Below are the code and all the weights of a small trained network. Each question names an input and a target symbol and asks about switching units off, where a switched-off unit gives its printed mean instead of its output.

import numpy as np


def w(rows, s, z=0):
    codes = np.array(rows[::2]) - 128.0
    scale = np.full(codes.shape[1], s)
    scale[-1] = z or s
    return codes * scale


def norm(h):
    return h / np.sqrt((h * h).mean(-1, keepdims=True) + 1e-5)


def f(y):
    return y / 2 * (1 + np.tanh(0.7978845608 * (y + 0.044715 * y**3)))


def softmax(a):
    e = np.exp(a - a.max(-1, keepdims=True))
    return e / e.sum(-1, keepdims=True)


def log_softmax(a):
    a = a - a.max(-1, keepdims=True)
    return a - np.log(np.exp(a).sum(-1, keepdims=True))


def net(x, mask):
    ids = ['αβδεηθλμξστφ'.index(c) for c in x.split()]
    T = len(ids)
    res = E[ids] + P[:T]
    q, k, v = (norm(res) @ M[0].T for M in (Q, K, V))
    z = softmax(np.where(np.tri(T) > 0, q @ k.T / 3**0.5, -1e9)) @ v
    res = res + np.where(mask[0], z, O[0][:, -1]) @ O[0][:, :-1]
    y = f(norm(res) @ A[0][:, :-1].T + A[0][:, -1])
    res = res + np.where(mask[1:17], y, B[0][:, -1]) @ B[0][:, :-1]
    return log_softmax(norm(res)[-1] @ U[:, :-1].T + U[:, -1])


Q, K, V, O, A, B = {}, {}, {}, {}, {}, {}
E = w([
[143,87,166,205],'α',
[111,149,115,81],'β',
[162,56,93,117],'δ',
[176,66,122,157],'ε',
[174,88,90,109],'η',
[201,135,137,156],'θ',
[124,3,150,235],'λ',
[148,82,149,147],'μ',
[115,115,159,178],'ξ',
[188,83,121,153],'σ',
[110,44,144,32],'τ',
[163,86,85,128],'φ',
],0.019)
P = w([
[61,204,123,106],'0',
[247,92,177,115],'1',
[189,112,102,177],'2',
[211,99,164,110],'3',
[178,104,81,165],'4',
[197,108,163,108],'5',
[176,105,76,160],'6',
[194,111,164,110],'7',
[180,102,76,158],'8',
[194,111,166,107],'9',
[166,107,77,162],'10',
[189,108,161,109],'11',
[173,109,77,161],'12',
],0.015)
Q[0] = w([
[145,90,158,13],'head 1',
[176,189,26,245],'head 1',
[98,140,4,157],'head 1',
],0.017)
K[0] = w([
[197,23,97,100],'head 1',
[38,227,68,154],'head 1',
[1,168,162,101],'head 1',
],0.015)
V[0] = w([
[143,149,31,240],'head 1',
[163,197,214,161],'head 1',
[184,200,87,7],'head 1',
],0.012)
O[0] = w([
[242,167,206,194,253],'head 1',
[66,97,104,247,121],'head 1',
[125,196,46,147,139],'head 1',
],0.013,0.0073)
A[0] = w([
[98,84,65,85,116],'neuron 1',
[79,200,31,140,137],'neuron 2',
[106,63,186,41,103],'neuron 3',
[131,196,203,57,79],'neuron 4',
[121,55,151,16,8],'neuron 5',
[114,126,159,254,117],'neuron 6',
[86,65,107,79,123],'neuron 7',
[104,96,234,113,91],'neuron 8',
[120,79,180,168,113],'neuron 9',
[104,79,174,4,31],'neuron 10',
[45,33,84,135,100],'neuron 11',
[185,154,204,64,128],'neuron 12',
[65,197,50,214,72],'neuron 13',
[228,134,86,116,152],'neuron 14',
[159,220,152,93,162],'neuron 15',
[130,122,183,17,86],'neuron 16',
],0.015,0.013)
B[0] = w([
[99,157,132,177,143],'neuron 1',
[190,3,186,133,144],'neuron 2',
[171,128,67,140,149],'neuron 3',
[118,112,53,164,127],'neuron 4',
[213,122,130,205,139],'neuron 5',
[60,193,124,136,188],'neuron 6',
[83,154,157,106,143],'neuron 7',
[93,99,98,83,144],'neuron 8',
[100,113,134,100,161],'neuron 9',
[197,71,159,187,139],'neuron 10',
[116,190,146,104,141],'neuron 11',
[67,134,112,90,201],'neuron 12',
[175,99,11,120,137],'neuron 13',
[108,171,152,109,253],'neuron 14',
[94,153,131,153,167],'neuron 15',
[153,114,119,210,142],'neuron 16',
],0.015,0.014)
U = w([
[93,63,184,175,97],'α',
[176,75,94,112,241],'β',
[144,211,38,61,90],'δ',
[213,119,233,120,75],'ε',
[248,151,78,65,45],'η',
[108,140,29,152,255],'θ',
[155,63,161,83,164],'λ',
[43,151,113,138,117],'μ',
[73,112,166,164,101],'ξ',
[147,219,159,195,117],'σ',
[79,86,70,76,214],'τ',
[165,189,85,89,67],'φ',
],0.015,0.0057)

Each question gives the input, a string of symbols that net reads in full, and the target symbol t.
The units are the heads (3 rows each of Q, K, V and O) and the neurons (one row each of A and B). Each row of codes is followed by its name. A weight is (code - 128) times the scale printed after its matrix; where a second scale follows, it is the last column's (O, A, B and U).
mask holds one flag per unit, heads first, then neurons. A switched-off unit (its flag False) gives its mean, the last column of its rows in O or B, instead of its output. The means were averaged over made-up inputs and are rounded, as every weight is.
A unit's drop is (log p(t) with every unit on - log p(t) with that unit switched off) / (log p(t) with every unit on - log p(t) with every unit switched off).
The circuit of an input: a set's keep is (log p(t) with only the set's units on - log p(t) with every unit switched off) / (log p(t) with every unit on - log p(t) with every unit switched off). Starting from the 12 units with the biggest drops (on a tie, the unit counted first), units are removed one at a time, each time the one whose removal leaves the highest keep (on an exact tie, the one counted first), for as long as the keep stays at least 0.8.
units of the circuit, in order: the units of the circuit, biggest drop first
unit that matters most: the unit with the biggest drop
top k neurons: the k neurons with the biggest drops, biggest first
drop when u is switched off: that unit's drop, to one decimal
input ε σ σ τ δ, target ε: units of the circuit, in order	[head 1]
input η ε β μ η ε δ β σ σ ε σ μ, target η: units of the circuit, in order	[head 1; neuron 2]
input θ α τ η σ η λ, target θ: units of the circuit, in order	[head 1; neuron 13]
input β ε σ, target β: units of the circuit, in order	[head 1; neuron 2]
input τ α σ τ η α σ σ μ β, target θ: units of the circuit, in order	[head 1; neuron 16; neuron 4]
input η σ ε σ ε ε σ σ δ τ θ σ ε, target η: units of the circuit, in order	[head 1; neuron 2]
input η ε σ θ ε θ σ ε σ τ φ σ δ, target η: units of the circuit, in order	[neuron 2; head 1]
input θ σ ε δ ε σ ε τ τ σ σ ε μ, target θ: top 2 neurons	[neuron 13; neuron 6]
input η α σ σ σ, target η: top 2 neurons	[neuron 2; neuron 6]
input λ ε θ δ, target η: top 4 neurons	[neuron 3; neuron 6; neuron 2; neuron 15]
input σ μ β θ σ σ ε δ α τ, target β: top 2 neurons	[neuron 3; neuron 10]
input σ σ η σ τ, target σ: top 4 neurons	[neuron 1; neuron 11; neuron 7; neuron 2]
input θ σ η λ η τ θ, target θ: top 2 neurons	[neuron 13; neuron 6]
input ξ η δ ε τ μ σ θ ε σ τ τ, target β: unit that matters most	neuron 3
input δ α τ ε, target λ: drop when neuron 3 is switched off	-0.1
input ε σ σ σ σ η, target δ: drop when head 1 is switched off	0.4
input σ β σ η δ τ α β λ, target σ: drop when head 1 is switched off	0.5
